[-13.7  11.6 -37.6  14.5  23.6   5.3  14.0  20.1   1.2 -11.7  -9.4 -26.6
  -1.4  12.2  -4.1   7.3  -1.2 -17.3  22.5  -3.9  40.0  -2.2  -4.3   1.8
  -7.5 -29.2   0.2  13.7   6.2 -10.1 -23.6  25.6 -48.5 -11.3  13.0  10.4
  -7.5   3.2  10.9  -6.9  -1.9   8.7  -6.0   9.7  14.5  -2.8   9.1  -8.5
  12.9 -11.3  -5.8  14.0   6.0  -1.8  -3.8 -35.2  11.3 -13.8 -50.8 -10.5
  24.7  -1.6  31.2 -29.1  11.0 -15.1 -17.1  -3.5  -8.2  -1.5 -39.1  -3.4
 -11.2 -16.9   1.0 -31.8 -28.3  37.0   3.8  12.3] | Pr
[ 14.3  18.6 -25.7  -7.2   6.2   2.6   7.7   5.5   3.9   0.2  17.5 -31.9
 -12.0  -3.0  -1.1  -4.4   0.5  -4.6  -0.3  -0.3  19.8   4.3 -13.0  -8.0
   3.1  -7.4   1.8  -0.8   7.5 -13.6 -25.1  -3.9   8.1  -8.9   8.1  -0.1
   7.7   5.0 -12.9 -16.1  -8.8   6.3  -8.7  10.4   9.3 -26.9  11.3  -0.4
  -3.5  -4.8 -24.6 -11.1  -4.8  -0.2  12.9  -4.7 -13.2  -1.4   4.1  16.7
  15.1   0.1   6.9 -13.2  -4.2  -6.8  10.2  -4.0  -7.3  -6.8  10.9  12.2
 -13.2   0.2  -4.4   3.0  -0.9   4.3  -0.2   5.7] | Gq
[ -4.6  12.5 -27.7  -3.4   5.7   4.7   9.0  -4.6 -11.3   6.6   4.0 -16.5
  -4.4  12.8  -3.4  -1.2   7.7   0.5  -4.5  -1.2  18.4   3.8  -4.5   0.0
  -6.7  -8.5  13.7  -5.8   7.8  -2.5  -3.5   5.8 -32.9 -13.8   0.7   3.0
   0.4  -2.7  -8.8  -3.1   2.3   2.3  -4.1   0.7   1.4 -12.6  -2.8   1.4
   3.5  -5.4   3.5   2.9  13.3   6.5   7.2 -13.6  17.3 -10.7 -11.3  -9.7
  10.7   6.7   5.2  -4.4  11.1 -26.6 -13.3  -3.6   0.4  -0.9 -22.2  -2.3
  -6.9 -14.4  -3.2 -10.3  -8.1   9.1 -13.8  -0.5] | Gq
[ -1.7   4.0  -2.2   5.3  -9.8   6.6   2.1  -3.7   0.3   1.3   2.7 -30.4
  15.7  -6.8   2.2  13.2   2.9   3.2  -2.6   2.0  18.4   7.1   4.2  -6.2
   2.9   6.1   4.5 -12.9  -6.7  -3.3  11.1  -6.7 -17.4  -7.8  -9.0  -2.6
   3.9 -15.9  20.7  -4.2 -11.6  -0.5  11.2   7.5  -2.6  -5.4  -8.4   4.6
   9.2  -1.8  -0.5  14.7 -11.4  -0.2   2.0  -3.9   9.0  15.9  -2.9   0.0
  -4.9  -1.6  -5.0  10.0  40.7 -25.0 -15.4  -2.3  -0.5  -2.5 -15.1  -0.1
  -0.3  -1.2  12.4 -13.0   3.2   1.9  -5.3 -14.1] | ph
[-11.2  19.5 -42.6  -1.0   2.2   5.3   4.3   2.0  -3.9   4.2   1.9 -27.7
   1.9  12.6  -5.7  -2.4  17.3  -3.4   6.8   3.7  24.3 -14.0  -3.3  -4.1
 -15.2  -3.4   3.4 -18.5  -4.7   1.0  13.4   7.8 -42.3 -21.2   5.9   4.9
   2.6 -13.4   2.1 -10.9  -5.5   6.5   1.0  -1.7   4.7 -26.2  -1.2   4.2
  -5.0  -5.2  -8.8  -1.1  22.1  12.6   3.8 -18.5   7.6 -10.5 -18.1 -14.4
   4.2   4.2   0.2  -6.2  27.7 -44.3 -19.4  -6.2  -4.7   5.3 -23.1   2.4
   2.3 -11.1 -20.1 -25.9 -13.5   6.0  -2.6 -10.4] | Gq
[ -1.3  10.6 -23.5   1.8  -4.6   0.0   9.1  -3.7   1.7   1.8   6.0  -5.4
  -2.5  12.0   5.3  -2.0  13.9   2.0   1.0  10.7  15.1  -5.6  -0.3  -6.9
  -0.3  15.1   4.4  -7.2  -6.6   5.2   2.2   3.7 -19.4  -8.4  -2.2  -0.8
   4.5  -1.5  -1.0 -11.2   3.4   4.5  -1.1  -7.1   1.8 -16.5  -6.0  11.6
  -5.4  -3.0  -1.1   2.1  13.8   7.0  -6.3   5.7   7.3 -10.7  -1.9  -7.2
   1.3  -3.2 -12.0   4.1  12.3 -19.6  -7.9  -3.1   2.5  -0.4   2.9   1.4
   5.3 -11.9  -1.7 -12.5 -11.8  -4.8   0.8  -9.7] | Gl
[  0.9  13.5 -33.6  -1.4   4.5   6.2   0.8   0.8 -13.0   5.2   8.4 -29.5
  -0.3   9.0   5.5   5.6   5.3  -9.2   3.0  -2.3  15.6   1.0 -25.0   4.0
  -4.4  -3.6  10.2 -19.2  -5.2  -5.7   1.4   1.7 -25.3 -14.4   6.6  -4.1
   6.4  -7.2  -7.1  -4.4 -10.7   6.1  -6.4   0.6   5.8 -17.6   2.9   9.8
   2.8  -4.9  12.6   2.2  12.9   7.0   8.8  -6.2   3.9  -8.8  -9.2  -9.1
   8.8  62.2  -1.6  -5.4  18.3 -29.0   3.6  -3.9  -0.6   0.7 -11.5   1.5
  -4.5  -9.7  -0.2 -28.2  -7.9   3.9  -5.5  -8.3] | Gl
[-10.3   3.3 -14.9  -0.2  -5.2   3.6  13.0  -0.2   0.1  -6.7 -11.9 -19.4
   2.8   6.5  -7.4  10.8   3.2  12.5  10.3 -11.7  37.4  -5.4  -1.5  -2.4
  -7.9  -3.6   3.9   2.2  -4.2 -13.7  -5.9  11.6 -47.5 -12.7 -29.2  16.7
  -1.3 -11.8  15.5  -0.3  10.3  -1.0   3.2   3.1   2.7 -16.8  -3.1   4.5
   6.6  -5.4 -11.0  14.7   5.5  -4.0  -1.9 -17.9  12.5   5.5 -41.2 -24.0
   3.9   2.9  26.5   4.6  46.1 -41.8 -32.9 -10.1   2.9   4.3 -43.0 -14.2
  -8.2 -18.4  12.3 -20.6 -11.7  14.3   6.8  -3.1] | Pr
[  8.7   6.6 -15.6  -1.3   9.4   5.0   9.8   6.2  -7.1  -3.4   4.4  -3.5
  -3.2   2.6  -6.5  -5.7   6.0  -8.3   7.1   4.8  11.0 -11.8  -3.4  25.1
  -1.3  -3.4   0.8  -3.2   6.7  -1.7  -6.4   1.1 -11.0   0.6   5.8   6.7
  -8.1  -2.3   8.8  -7.0   5.0   0.0  -5.7   0.6   4.3  -5.5   0.5   3.4
   0.8  -7.0  19.6  -3.7   6.0   5.2   2.9 -10.2   7.8  -4.2   8.6  -5.0
  11.4   5.4   9.1  -6.0 -12.3  -6.5  -0.5   4.9   4.5  -3.6  -3.3  -7.0
   3.1  -8.3  -4.4  -8.3  -8.9   7.0  -2.4   2.8] | Pr
[  6.6 -17.2  16.3   6.0  14.0   7.3  -3.0   7.9  -6.2  -1.9  -6.5 -26.9
  21.5 -22.2   5.4  26.3 -35.3   2.7   9.3 -14.1   3.0  13.5   6.7  -3.4
  -4.6  -4.9  -6.3  19.8  -0.3 -15.5  15.7   5.0   3.8   9.5   7.4   0.5
  -4.6 -14.8  26.1  14.6   0.4   8.2   9.3  33.0 -12.4  40.6   5.4  -9.7
  -4.9   1.5   0.2  16.4 -31.7 -14.3  36.3 -14.9 -23.3  10.3   0.5  16.4
  -6.0   1.6  12.8   5.2  28.7  19.1 -11.4   9.1 -11.9 -10.2 -33.6   0.6
 -18.6   7.0   3.3  -0.1  14.2  13.4  -3.9   4.9] | Pr
[ 12.0 -14.5  17.3   7.4   1.4  -3.1  -7.1  -9.3  -4.2  -3.1   0.0  -9.6
  11.6 -21.4  -1.3   7.3 -15.3  -2.8  -7.9  -1.5 -14.7   1.3  -1.3  -5.7
   1.1   7.9  -1.7  13.7   2.6 -15.2   0.3 -10.4  14.9  19.2   0.3  -1.9
  -1.1  -1.6  14.1   5.2 -10.0  -1.6   0.2   9.7 -10.3  21.0  10.3 -11.3
  -9.3   7.2 -12.7   2.2 -28.2 -13.4   9.2   6.7 -11.1  14.5  21.6  25.7
  -1.1  -7.8  -6.1   8.4   2.3  13.4  12.8   8.6 -12.7  -4.1   9.5  13.0
  -8.4  14.9  -1.7  15.9  11.8   3.5  -0.8   6.9] | Sq
[  3.2  -1.8  19.3  -0.4  -8.7  -2.9   5.5  -9.0   3.2  -1.3  11.3  11.8
 -11.7  -2.6  -3.8 -10.2  -3.8   3.6  -9.0   5.7  -3.7  -6.0  11.9  -0.9
  15.4  -1.5  -0.2   5.0   8.5  -0.4  -4.5  -0.9   9.2   4.4 -11.7   8.5
  -5.8  10.8   6.6  -0.7   2.8  -0.9  -4.3  -6.4   3.1  -3.1  -0.6   0.5
   1.3   9.3  -5.0  -7.0  -3.0  -8.7  -4.0   8.2  -2.7   1.7  -2.0  -0.2
   0.9  -3.7  -3.7   5.9 -13.3   6.7  11.5  -1.3   0.1  -0.8  15.8 -15.9
   6.4   5.6  -0.8  20.2  -1.4  -5.2  -3.0  16.0] | Sq
[ -0.5   2.0 -16.2   7.4  -5.3   9.0  10.7  -4.6  -5.4   2.6   1.1   0.2
   0.9   2.9  -5.8   0.6   5.5  -3.3  -5.6   0.5   9.6  -5.1   6.7   1.1
  -0.3   2.4   2.2  -6.6  -2.9   1.4  -1.8   0.1 -24.8 -13.6  -1.0  -1.3
   6.4  -5.2   5.2  -7.8  -1.6   0.6  -5.3   1.4   4.2 -17.9   1.2  -3.8
   3.3  -9.4 -15.8  -1.3   4.3   3.6   2.7  -3.2   2.9  -0.7 -12.2  -6.3
   2.9  -3.3  -5.4  -4.8  28.6 -29.4 -11.5  -1.6   1.4  11.2 -24.1   1.1
  -0.1 -12.9   3.5 -10.9  -1.0   1.6  -7.1  -6.6] | Gq
[ -5.6 -16.4  33.5  17.1  14.8   2.4   3.7   9.8  -2.5 -10.1 -15.1   3.0
  15.0 -17.8  12.4  47.4 -25.1   6.9  16.5 -17.7   3.8   6.9   3.1   5.4
  -8.4 -21.1  -6.0  27.8   3.2 -10.0   6.8  10.4  -1.1   8.3   4.2   9.7
 -13.5  -0.7  15.4  25.7  15.7  -7.5  10.3   8.2   1.3  47.2   2.5 -15.1
   0.1  -2.5   9.8  14.1 -22.7 -17.3   3.3 -22.2  -5.9   4.7 -28.1   9.0
  -1.3  -5.0  32.7  -5.3   6.1  29.9  -4.8  -0.2  -5.3  -1.7 -44.1 -16.5
 -17.2   1.2  16.4  -6.0  -2.3  20.9   7.2   9.8] | Pr
[ -8.4   3.9 -31.3  -3.1   6.4   2.7   9.9   4.8  -0.2  -3.4  -3.1 -17.6
  -3.6   1.2  -6.8   4.8  -0.7 -10.6   3.8  -3.8  18.0  -5.7  -6.9 -17.3
   9.5  -5.0   0.2  -0.8   3.1  -1.6 -20.4   5.9 -21.2  -9.5   4.7  -1.0
  -3.6   0.5   1.2  -3.7  -2.8  -4.8  -3.2   0.8  -3.7  -8.8   4.1   3.6
   2.6  -1.0 -15.1  -5.2  -1.7   3.1  13.1 -11.9  -0.3 -13.8 -11.8   0.2
  12.5  -1.3  16.3  -7.3   3.6  -8.6  -2.5  -0.8  -7.2   2.0  -7.6  -1.7
  -0.8  -2.7   0.2  -5.9  -2.6  10.2   0.8   5.3] | Gq
[ -7.3  15.8 -32.8  -2.1   0.5   1.0  11.1   7.6   1.3  -2.4   0.5 -12.9
  -2.4  13.9  -1.2  -7.8  21.9  -3.9   1.0  -3.3  17.7  -7.0  -5.3   8.7
  -5.5   5.0 -12.5 -10.1 -11.5   2.2 -12.1   1.3 -28.4 -16.3   9.1   7.6
   1.6  -3.3  -3.6 -15.1   1.2  18.5 -10.4  -5.8   5.4 -26.3   3.8  15.7
   2.5  -3.2   0.3  -1.6  23.1   7.9 -11.6  -3.9   6.3 -15.9 -15.1 -14.1
  11.0   4.9 -10.5  -4.4   3.4 -31.6  -9.1   2.1  -0.4   5.3   0.9  -1.3
  -2.7  -8.7  -6.7 -13.5 -12.7   3.9  -8.8  -2.2] | Gq
[ -2.4   8.9 -31.9  -9.8   7.1   1.3   8.0  10.4  -5.1   6.1   3.0  -8.0
 -10.3   9.0 -15.9 -15.6  14.3 -19.2  -3.0   1.9   9.5  -7.8  -9.8   2.7
   3.3 -13.3   4.9   2.3   4.0  -2.9 -23.1  -0.9  -4.8  -6.0  11.2   1.3
  -1.3  10.1  -5.1 -19.0  -6.0  10.1 -12.6   0.9  13.7 -21.3  10.3  -4.0
   8.5  -5.4 -12.4 -10.6  29.3   7.5  -5.4  -9.5  -3.2 -24.0   0.0  12.2
  19.1   5.9  13.7 -11.2 -30.5  -7.5   3.4  -5.5  -1.3  -4.0  10.5   8.5
   7.5  -1.4 -11.2  -6.2 -12.0   6.9  -2.1   1.4] | Gl
[ -7.7  13.7 -10.5   1.9  -9.9  -3.2   2.2  -3.7  -0.5   3.9   0.5   4.9
  -6.1  15.4  -1.9 -15.8  19.7   2.0 -28.3   9.5   9.8  -9.3  -3.8  16.5
  -3.7   7.0  -0.5 -10.3  -0.4  15.0  -3.9  11.1 -14.7 -12.5  -4.0   6.9
   0.1  -2.2  -0.9  -8.9   7.3   1.3 -19.6 -14.6   2.0 -25.6  -0.2   9.3
   3.3  -4.6   3.4  -1.7  26.5  13.2  -8.1   0.2  11.2 -14.2  -2.8 -22.2
   4.8   3.1  -8.9  -1.4  -2.2 -26.7  -8.8  -2.7  11.4   3.2  11.3   3.4
   9.6  -7.3  -4.2  -4.5 -17.1  -4.7  -0.9  -1.9] | Gq
[ -1.9  13.2 -19.3   3.0  12.9   8.3   3.6  -1.3   1.6  -2.8   5.7  -6.3
 -16.4   4.1  -5.8 -11.1   4.7  -8.2  10.5 -13.5  11.9  -8.6  -3.8  -2.0
  -1.2 -16.4  -1.4  -2.0   0.2  -1.2 -12.5   2.5 -14.7  -7.2  -1.9   7.3
  -1.1   4.7   0.3  -5.1   2.0   2.3  -5.4  -1.6   6.2  -8.5   5.8  -1.0
   0.9  -4.0  -4.0  -4.5  12.1   2.3  -1.5 -11.7  -0.9  -0.4  -8.4  -2.5
   8.5  12.2   8.2  -6.4   2.4  -7.6  -1.9  -5.4   0.2   7.5   6.0  -3.7
   5.1 -10.1  -5.5   0.3 -12.1   2.4   1.7   4.0] | Gq
[  5.2   5.6 -19.6  -5.7 -11.9  -0.5  -8.2 -14.9  -3.1   3.5   9.2 -46.9
  11.3   3.6  10.4  15.0   5.1   6.5 -15.6   4.7   9.3   1.8  -0.7  -2.9
  -2.3  18.3   6.2 -26.7 -10.8   1.9  14.9  -1.0 -25.7  -6.5 -10.9  -4.1
  15.3 -17.3   4.9  -9.6 -15.3   2.5  -4.3   4.7 -11.4 -26.3  -8.9   4.6
 -10.7   1.9  -9.6   8.5   0.1   5.0  10.1  17.2   1.7  22.5   9.4 -12.0
 -19.0   0.8 -23.2  12.0  62.2 -38.5 -20.0  -7.9   6.0   3.2   5.2  10.6
  -1.7   4.5   8.9 -10.2  11.5  -5.4  -8.4 -16.4] | Gl
[ -3.9   8.2 -22.7  -4.2  -1.5   0.9   7.3  -0.8  -3.9  -0.2   4.9 -15.6
  -0.6  10.6  -1.3  -2.1  12.3  -2.9   2.7  -1.8  12.4   3.8 -10.5  -3.0
  -4.3 -14.1   6.5  -6.0  -0.9  -0.4  -1.7  12.1 -18.7 -10.2  -1.8   8.2
  -0.3  -5.5   5.3  -4.1  -1.0  -3.6   0.9  -2.1   3.7 -16.7  -0.1   9.0
  -1.8  -4.5   4.0  -4.0  10.2   7.4   4.9  -3.7   4.2  -4.9 -10.1  -8.1
   3.8   1.1  -0.3  -1.7  14.7 -37.8 -13.4 -11.3   3.4   4.0  -3.1  -1.5
   8.8   1.4   0.4  -5.0  -9.7   2.5  -2.8   0.0] | Gl
[-20.5  19.2 -42.9   4.2  20.4   2.6   7.5  17.4  -5.9   5.2   9.9 -13.8
  -5.5  19.3  -2.6   6.9  13.7 -13.7  25.7   6.1  15.8   7.5  -9.7   6.0
 -12.1 -12.9  12.7 -22.9  -6.8   3.4  21.5  11.4 -35.3 -15.9  19.6   3.6
   0.9 -25.1  -7.4  -1.7  -4.0   9.9   3.2  -1.4   2.8 -14.0   1.6   2.4
  -1.4  -8.6  18.6   8.1  -0.9  17.4   1.5   9.8  12.0 -15.3 -15.9 -20.1
  20.0  13.0   6.5 -17.8  14.4 -18.9 -25.0  -1.1   4.0   1.4 -33.0  -0.1
 -12.0 -17.7  -8.8 -42.6  -3.2  20.3  -0.8 -12.4] | Pr
